Here is a tiny trained network, its code and every weight. The questions are about switching its units off for an input and a class, where a switched-off unit gives its printed mean instead of its output.

import numpy as np


def w(rows, s, z=0):
    codes = np.array(rows[::2]) - 128.0
    scale = np.full(codes.shape[1], s)
    scale[-1] = z or s
    return codes * scale


def norm(h):
    return h / np.sqrt((h * h).mean(-1, keepdims=True) + 1e-5)


def f(y):
    return y / 2 * (1 + np.tanh(0.7978845608 * (y + 0.044715 * y**3)))


def log_softmax(a):
    a = a - a.max(-1, keepdims=True)
    return a - np.log(np.exp(a).sum(-1, keepdims=True))


def net(x, mask):
    res = np.array(x, float).reshape(1, 2) / 4 @ E
    u = 0
    for l in range(2):
        y = f(norm(res) @ A[l][:, :-1].T + A[l][:, -1])
        res = res + np.where(mask[u : u + 8], y, B[l][:, -1]) @ B[l][:, :-1]
        u += 8
    return log_softmax(norm(res)[-1] @ U[:, :-1].T + U[:, -1])


A, B = {}, {}
E = w([
[150,112,50,68,2,112,162,99,210],'x0',
[215,102,111,55,192,143,89,47,170],'x1',
],0.0082)
A[0] = w([
[133,85,102,135,178,171,102,144,130,21],'0.n1',
[56,127,147,165,179,117,127,192,98,109],'0.n2',
[2,245,212,149,119,106,155,203,110,45],'0.n3',
[110,121,104,112,117,190,162,85,194,120],'0.n4',
[124,142,99,135,10,71,176,87,140,145],'0.n5',
[67,224,71,225,96,54,215,242,111,218],'0.n6',
[195,196,140,126,99,143,178,91,133,3],'0.n7',
[204,148,166,66,179,171,121,93,148,32],'0.n8',
],0.0083,0.0034)
B[0] = w([
[226,115,99,49,140,149,170,87,131,132],'0.n1',
[157,141,72,73,53,20,66,73,85,187],'0.n2',
[52,167,189,191,11,82,103,162,188,215],'0.n3',
[50,142,165,160,120,86,87,89,60,164],'0.n4',
[109,79,127,106,160,105,85,106,70,215],'0.n5',
[250,225,221,149,135,105,145,159,178,253],'0.n6',
[33,212,114,124,100,93,75,167,63,129],'0.n7',
[194,211,143,116,179,119,255,206,168,179],'0.n8',
],0.0087,0.012)
A[1] = w([
[84,144,102,101,237,232,193,143,161,79],'1.n1',
[127,130,143,57,119,101,151,101,153,69],'1.n2',
[9,33,30,170,85,147,74,46,105,50],'1.n3',
[137,114,164,101,52,124,150,83,243,82],'1.n4',
[179,128,76,69,184,254,230,213,166,55],'1.n5',
[104,211,204,247,91,156,151,179,205,2],'1.n6',
[212,137,133,129,78,67,109,137,52,115],'1.n7',
[58,129,70,188,187,138,164,112,114,134],'1.n8',
],0.0088,0.0047)
B[1] = w([
[154,173,109,66,75,170,241,180,180,174],'1.n1',
[175,138,138,174,140,119,89,170,99,156],'1.n2',
[87,123,130,38,61,171,114,183,147,179],'1.n3',
[99,178,130,172,189,105,111,98,64,181],'1.n4',
[169,105,206,169,127,171,236,222,129,212],'1.n5',
[37,11,186,129,117,96,113,199,187,246],'1.n6',
[140,142,37,143,181,170,143,90,116,254],'1.n7',
[197,210,90,71,136,88,78,181,78,118],'1.n8',
],0.011,0.008)
U = w([
[69,68,175,206,153,228,147,34,179,55],'0',
[50,93,191,143,100,207,157,103,171,1],'1',
[221,167,198,127,147,203,226,184,159,214],'2',
[56,107,97,41,34,183,71,103,101,221],'3',
[62,65,160,161,82,197,165,119,159,1],'4',
[62,158,246,222,39,43,60,180,172,228],'5',
[185,214,73,150,176,74,84,39,52,183],'6',
],0.013,0.006)

Each question gives the input, the list of numbers given to net, and the class t.
The units are the neurons (one row each of A and B). Each row of codes is followed by its name. A weight is (code - 128) times the scale printed after its matrix; where a second scale follows, it is the last column's (A, B and U).
mask holds one flag per neuron, layer by layer. A switched-off neuron (its flag False) gives its mean, the last column of its row in B, instead of its output. The means were averaged over made-up inputs and are rounded, as every weight is.
A unit's drop is (log p(t) with every unit on - log p(t) with that unit switched off) / (log p(t) with every unit on - log p(t) with every unit switched off).
The circuit of an input: a set's keep is (log p(t) with only the set's units on - log p(t) with every unit switched off) / (log p(t) with every unit on - log p(t) with every unit switched off). Starting from the 12 units with the biggest drops (on a tie, the unit counted first), units are removed one at a time, each time the one whose removal leaves the highest keep (on an exact tie, the one counted first), for as long as the keep stays at least 0.8.
circuit, biggest first: the units of the circuit, biggest drop first
k most important neurons: the k neurons with the biggest drops, biggest first
k most important neurons of layer l: the k neurons of layer l with the biggest drops, biggest first
drop when u is switched off: that unit's drop, to one decimal
input [8,4], class 3: circuit, biggest first	0.n6
input [-7,3], class 6: 2 most important neurons	0.n2; 1.n5
input [-2,1], class 2: 4 most important neurons	0.n3; 0.n4; 0.n5; 0.n8
input [3,4], class 6: 2 most important neurons	0.n4; 0.n3
input [2,2], class 6: 2 most important neurons of layer 0	0.n3; 0.n8
input [8,-5], class 6: 4 most important neurons	0.n5; 0.n3; 1.n7; 0.n8
input [6,-2], class 6: 2 most important neurons	0.n3; 1.n6
input [3,3], class 6: 3 most important neurons	0.n8; 0.n3; 1.n6
input [0,0], class 0: 2 most important neurons	0.n4; 0.n5
input [-4,0], class 6: 2 most important neurons of layer 0	0.n2; 0.n6
input [-2,0], class 6: drop when 1.n7 is switched off	0.0
input [8,3], class 3: drop when 0.n6 is switched off	2.3
input [5,7], class 6: drop when 0.n4 is switched off	1.1
input [0,1], class 2: most important neuron	0.n3
input [4,2], class 3: drop when 0.n6 is switched off	1.3
